Here is a tiny trained network, its code and every weight. The questions are about switching its units off for an input and a target symbol, where a switched-off unit gives its printed mean instead of its output.

import numpy as np


def w(rows, s, z=0):
    codes = np.array(rows[::2]) - 128.0
    scale = np.full(codes.shape[1], s)
    scale[-1] = z or s
    return codes * scale


def norm(h):
    return h / np.sqrt((h * h).mean(-1, keepdims=True) + 1e-5)


def f(y):
    return y / 2 * (1 + np.tanh(0.7978845608 * (y + 0.044715 * y**3)))


def softmax(a):
    e = np.exp(a - a.max(-1, keepdims=True))
    return e / e.sum(-1, keepdims=True)


def log_softmax(a):
    a = a - a.max(-1, keepdims=True)
    return a - np.log(np.exp(a).sum(-1, keepdims=True))


def net(x, mask):
    ids = ['ΔΛεημπστ'.index(c) for c in x.split()]
    T = len(ids)
    res = E[ids] + P[:T]
    u = 0
    for l in range(2):
        r = norm(res)
        for j in range(2):
            rows = slice(2 * j, 2 * j + 2)
            q, k, v = (r @ M[l][rows].T for M in (Q, K, V))
            z = softmax(np.where(np.tri(T) > 0, q @ k.T / 2**0.5, -1e9)) @ v
            o = O[l][rows]
            res = res + np.where(mask[u + j], z, o[:, -1]) @ o[:, :-1]
        u += 2
        y = f(norm(res) @ A[l][:, :-1].T + A[l][:, -1])
        res = res + np.where(mask[u : u + 12], y, B[l][:, -1]) @ B[l][:, :-1]
        u += 12
    return log_softmax(norm(res)[-1] @ U[:, :-1].T + U[:, -1])


Q, K, V, O, A, B = {}, {}, {}, {}, {}, {}
E = w([
[141,150,183],'Δ',
[195,161,60],'Λ',
[116,173,209],'ε',
[69,188,138],'η',
[13,96,85],'μ',
[134,75,184],'π',
[210,249,114],'σ',
[124,129,198],'τ',
],0.02)
P = w([
[1,14,149],'0',
[131,168,137],'1',
[137,168,123],'2',
[146,160,128],'3',
[149,164,113],'4',
[151,167,135],'5',
[155,154,140],'6',
[153,147,157],'7',
[147,150,167],'8',
[150,144,187],'9',
[151,142,192],'10',
[147,135,211],'11',
[157,139,187],'12',
[162,145,120],'13',
],0.0054)
Q[0] = w([
[161,166,46],'0.h0',
[101,134,169],'0.h0',
[98,127,213],'0.h1',
[164,246,128],'0.h1',
],0.014)
K[0] = w([
[217,96,31],'0.h0',
[111,122,175],'0.h0',
[38,104,146],'0.h1',
[129,250,166],'0.h1',
],0.015)
V[0] = w([
[123,87,127],'0.h0',
[73,3,119],'0.h0',
[65,126,139],'0.h1',
[112,182,191],'0.h1',
],0.0057)
O[0] = w([
[125,125,149,88],'0.h0',
[93,110,254,12],'0.h0',
[135,165,151,201],'0.h1',
[133,132,219,254],'0.h1',
],0.0072,0.003)
A[0] = w([
[138,91,118,138],'0.n0',
[117,102,150,82],'0.n1',
[115,14,132,106],'0.n2',
[52,205,85,4],'0.n3',
[9,22,7,107],'0.n4',
[144,98,178,96],'0.n5',
[204,65,165,101],'0.n6',
[126,66,29,97],'0.n7',
[161,56,87,101],'0.n8',
[102,177,144,45],'0.n9',
[83,76,134,180],'0.n10',
[118,96,159,138],'0.n11',
],0.015,0.0031)
B[0] = w([
[140,157,158,113],'0.n0',
[137,154,127,133],'0.n1',
[65,194,221,161],'0.n2',
[136,54,147,225],'0.n3',
[56,227,4,253],'0.n4',
[179,145,143,196],'0.n5',
[189,118,147,181],'0.n6',
[135,147,232,174],'0.n7',
[168,147,227,129],'0.n8',
[162,135,202,199],'0.n9',
[80,173,134,168],'0.n10',
[155,152,122,166],'0.n11',
],0.023,0.0046)
Q[1] = w([
[105,85,160],'1.h0',
[1,184,158],'1.h0',
[198,57,132],'1.h1',
[245,190,107],'1.h1',
],0.031)
K[1] = w([
[85,96,154],'1.h0',
[200,76,67],'1.h0',
[62,135,221],'1.h1',
[120,253,132],'1.h1',
],0.026)
V[1] = w([
[62,134,116],'1.h0',
[87,2,182],'1.h0',
[147,207,100],'1.h1',
[230,184,80],'1.h1',
],0.021)
O[1] = w([
[141,76,92,68],'1.h0',
[250,80,90,62],'1.h0',
[83,205,149,253],'1.h1',
[96,207,26,215],'1.h1',
],0.018,0.0056)
A[1] = w([
[118,185,120,64],'1.n0',
[96,92,111,55],'1.n1',
[100,148,67,231],'1.n2',
[176,69,143,118],'1.n3',
[234,220,100,210],'1.n4',
[126,162,94,192],'1.n5',
[144,138,70,254],'1.n6',
[179,63,141,174],'1.n7',
[177,131,85,64],'1.n8',
[1,71,86,171],'1.n9',
[115,113,217,223],'1.n10',
[108,227,113,41],'1.n11',
],0.022,0.002)
B[1] = w([
[181,160,123,190],'1.n0',
[95,196,128,122],'1.n1',
[81,173,140,165],'1.n2',
[94,100,34,167],'1.n3',
[4,175,243,203],'1.n4',
[123,154,92,160],'1.n5',
[100,148,174,141],'1.n6',
[98,93,27,172],'1.n7',
[93,79,138,133],'1.n8',
[55,203,60,158],'1.n9',
[182,74,116,205],'1.n10',
[232,163,104,247],'1.n11',
],0.026,0.015)
U = w([
[153,146,127,23],'Δ',
[245,154,97,32],'Λ',
[149,135,235,96],'ε',
[40,113,181,146],'η',
[196,81,31,253],'μ',
[182,180,123,69],'π',
[99,222,2,147],'σ',
[113,69,182,102],'τ',
],0.0097,0.0035)

Each question gives the input, a string of symbols that net reads in full, and the target symbol t.
The units are the heads (2 rows each of Q, K, V and O) and the neurons (one row each of A and B). Each row of codes is followed by its name. A weight is (code - 128) times the scale printed after its matrix; where a second scale follows, it is the last column's (O, A, B and U).
mask holds one flag per unit, layer by layer, with each layer's heads first. A switched-off unit (its flag False) gives its mean, the last column of its rows in O or B, instead of its output. The means were averaged over made-up inputs and are rounded, as every weight is.
A unit's drop is (log p(t) with every unit on - log p(t) with that unit switched off) / (log p(t) with every unit on - log p(t) with every unit switched off).
unit that matters most: the unit with the biggest drop
k most important neurons: the k neurons with the biggest drops, biggest first
top k neurons in layer l: the k neurons of layer l with the biggest drops, biggest first
which heads matter: for each layer, one digit per head in row order, 1 if its drop is at least 0.15 and else 0, layers parted by /
input Λ η ε, target ε: 2 most important neurons => 0.n6, 1.n4
input ε Λ τ η τ η Λ, target ε: unit that matters most => 0.n3
input π η ε ε Δ μ ε ε μ η η σ Λ, target μ: top 3 neurons in layer 0 => 0.n10, 0.n2, 0.n4
input π ε μ ε ε, target Λ: 3 most important neurons => 0.n4, 0.n3, 0.n6
input τ τ η τ, target τ: 2 most important neurons => 0.n4, 0.n5
input η π η η σ η σ μ Λ ε Λ, target η: 2 most important neurons => 0.n3, 0.n4
input π η ε ε, target η: 3 most important neurons => 0.n3, 0.n6, 0.n4
input π Λ Λ ε ε σ π η Λ τ, target μ: 2 most important neurons => 0.n10, 0.n2
input η μ ε τ, target η: top 4 neurons in layer 0 => 0.n3, 0.n4, 0.n10, 0.n9
input η π τ ε σ η Δ η η Λ σ π Δ, target η: 3 most important neurons => 0.n3, 0.n4, 0.n6
input ε η ε, target η: which heads matter => 00 / 10
input π ε ε Λ ε ε ε η ε τ ε Λ η Λ, target μ: which heads matter => 10 / 11
input τ σ Δ σ Λ μ Λ η σ τ σ ε η Δ, target τ: 3 most important neurons => 0.n4, 0.n2, 0.n10
input π π Λ η μ ε σ ε π η Δ, target μ: 4 most important neurons => 0.n10, 0.n2, 0.n4, 0.n9
input ε μ π ε τ μ η Λ Δ, target ε: 3 most important neurons => 0.n3, 0.n4, 0.n6
input μ μ Λ τ ε ε η Λ τ ε η Δ Λ Λ, target Λ: 3 most important neurons => 0.n3, 0.n4, 0.n2
input μ η ε ε ε τ Δ μ μ η η τ, target Λ: top 4 neurons in layer 0 => 0.n3, 0.n4, 0.n2, 0.n7
input μ μ τ σ σ ε η Δ, target Λ: which heads matter => 00 / 11
input τ σ ε η η π η τ, target τ: top 2 neurons in layer 1 => 1.n11, 1.n10
input η μ ε π τ Λ, target η: top 4 neurons in layer 0 => 0.n3, 0.n10, 0.n4, 0.n6
input τ Δ τ Λ Λ η ε σ η Δ Λ, target τ: 4 most important neurons => 0.n4, 0.n2, 0.n10, 1.n11
input η μ Δ ε ε η π ε, target ε: 4 most important neurons => 0.n3, 0.n4, 1.n4, 0.n9
input τ ε η Λ η η η μ Δ Δ, target τ: which heads matter => 10 / 01
input μ ε η τ μ η τ ε τ, target Λ: which heads matter => 00 / 10
input η ε η π μ μ ε σ ε Λ π μ Δ, target η: 3 most important neurons => 0.n3, 0.n4, 0.n10
input μ Δ π η ε Λ π μ μ ε Λ, target Λ: top 3 neurons in layer 0 => 0.n3, 0.n4, 0.n6
input ε σ τ Δ, target ε: top 3 neurons in layer 0 => 0.n3, 0.n4, 0.n5
input ε ε μ π π, target ε: top 2 neurons in layer 0 => 0.n4, 0.n6
